Below are the code and all the weights of a small trained network. Each question names an input and a class and asks about switching units off, where a switched-off unit gives its printed mean instead of its output.

import numpy as np


def w(rows, s, z=0):
    codes = np.array(rows[::2]) - 128.0
    scale = np.full(codes.shape[1], s)
    scale[-1] = z or s
    return codes * scale


def f(y):
    return y / 2 * (1 + np.tanh(0.7978845608 * (y + 0.044715 * y**3)))


def log_softmax(a):
    a = a - a.max(-1, keepdims=True)
    return a - np.log(np.exp(a).sum(-1, keepdims=True))


def net(x, mask):
    res = np.array(x, float).reshape(1, 8) / 4 @ E
    y = f(res @ A[0][:, :-1].T + A[0][:, -1])
    res = res + np.where(mask, y, B[0][:, -1]) @ B[0][:, :-1]
    return log_softmax(res[-1] @ U[:, :-1].T + U[:, -1])


A, B = {}, {}
E = w([
[153,51,143,145,165,35],'x0',
[214,204,84,149,106,95],'x1',
[127,127,132,128,130,128],'x2',
[77,105,122,140,2,88],'x3',
[131,127,128,130,127,127],'x4',
[44,182,93,175,180,92],'x5',
[128,128,128,124,128,126],'x6',
[123,124,123,124,127,128],'x7',
],0.0096)
A[0] = w([
[157,120,131,117,205,157,40],'N0',
[190,193,130,69,202,130,51],'N1',
[116,144,93,120,112,185,14],'N2',
[215,197,51,137,84,94,223],'N3',
[88,132,94,147,1,68,38],'N4',
[125,209,108,122,98,216,36],'N5',
[211,111,133,76,91,151,50],'N6',
[166,59,151,60,115,170,145],'N7',
[58,190,97,147,165,86,64],'N8',
[55,161,60,156,165,79,5],'N9',
[154,85,138,120,176,35,84],'N10',
[117,133,155,124,64,92,3],'N11',
[87,161,137,86,126,223,161],'N12',
],0.0095,0.0043)
B[0] = w([
[160,144,132,26,187,105,159],'N0',
[129,130,159,71,205,142,178],'N1',
[225,131,177,149,87,40,136],'N2',
[53,99,10,143,172,158,255],'N3',
[178,133,173,5,255,151,229],'N4',
[188,79,117,122,49,19,189],'N5',
[138,175,170,237,85,205,182],'N6',
[94,154,118,211,132,178,199],'N7',
[158,187,159,197,99,180,181],'N8',
[163,161,189,176,102,163,176],'N9',
[164,49,101,145,28,79,183],'N10',
[201,200,193,99,203,138,147],'N11',
[137,64,86,102,70,85,205],'N12',
],0.0093,0.0092)
U = w([
[145,157,169,46,182,126,58],'0',
[158,100,111,150,63,6,79],'1',
[111,192,172,232,108,183,58],'2',
[5,99,73,130,142,137,207],'3',
[57,126,103,126,131,123,253],'4',
],0.012,0.0077)

Each question gives the input, the list of numbers given to net, and the class t.
The units are the neurons (one row each of A and B). Each row of codes is followed by its name. A weight is (code - 128) times the scale printed after its matrix; where a second scale follows, it is the last column's (A, B and U).
mask holds one flag per neuron, in row order. A switched-off neuron (its flag False) gives its mean, the last column of its row in B, instead of its output. The means were averaged over made-up inputs and are rounded, as every weight is.
A unit's drop is (log p(t) with every unit on - log p(t) with that unit switched off) / (log p(t) with every unit on - log p(t) with every unit switched off).
The circuit of an input: a set's keep is (log p(t) with only the set's units on - log p(t) with every unit switched off) / (log p(t) with every unit on - log p(t) with every unit switched off). Starting from the 12 units with the biggest drops (on a tie, the unit counted first), units are removed one at a time, each time the one whose removal leaves the highest keep (on an exact tie, the one counted first), for as long as the keep stays at least 0.8.
circuit, biggest first: the units of the circuit, biggest drop first
most important unit: the unit with the biggest drop
top k neurons: the k neurons with the biggest drops, biggest first
drop of u: that unit's drop, to one decimal
input [3,-7,2,-8,1,3,-6,-2], class 0: circuit, biggest first -> (N0)
input [7,8,-1,8,-7,7,-6,-6], class 0: top 2 neurons -> (N4; N11)
input [8,2,6,-5,0,-2,1,-5], class 1: top 2 neurons -> (N10; N4)
input [-1,3,3,-4,-1,6,-8,-2], class 2: top 3 neurons -> (N8; N4; N9)
input [5,6,-1,-4,2,3,8,-1], class 3: top 2 neurons -> (N3; N5)
input [-5,-1,0,-3,-6,7,4,-7], class 2: top 2 neurons -> (N8; N9)
input [-6,1,2,3,3,8,8,7], class 2: top 3 neurons -> (N8; N9; N10)
input [4,-2,-7,5,-5,4,1,-1], class 0: circuit, biggest first -> (N4; N3)
input [-3,1,4,3,-1,-7,4,1], class 2: top 2 neurons -> (N6; N7)
input [8,-8,0,-2,3,7,4,-8], class 1: top 2 neurons -> (N10; N3)
input [-8,2,-4,2,-2,8,2,-2], class 1: top 2 neurons -> (N5; N12)
input [3,7,-3,-4,-6,4,8,7], class 3: top 2 neurons -> (N3; N4)
input [7,2,3,-4,4,5,-2,5], class 1: top 2 neurons -> (N10; N4)
input [3,8,5,5,4,-7,8,-3], class 3: circuit, biggest first -> (N3)
input [-5,7,-5,-7,-3,-8,4,-5], class 2: top 3 neurons -> (N6; N4; N7)
input [5,-2,3,7,1,8,2,-7], class 2: top 2 neurons -> (N8; N9)
input [3,3,5,6,0,1,8,1], class 0: drop of N4 -> 0.6
input [-1,-1,-7,8,8,-6,-5,-1], class 0: drop of N4 -> 0.9
input [3,-2,8,-7,5,7,8,-1], class 0: drop of N1 -> 0.4
input [4,2,-5,-3,3,-4,3,-7], class 4: most important unit -> N5
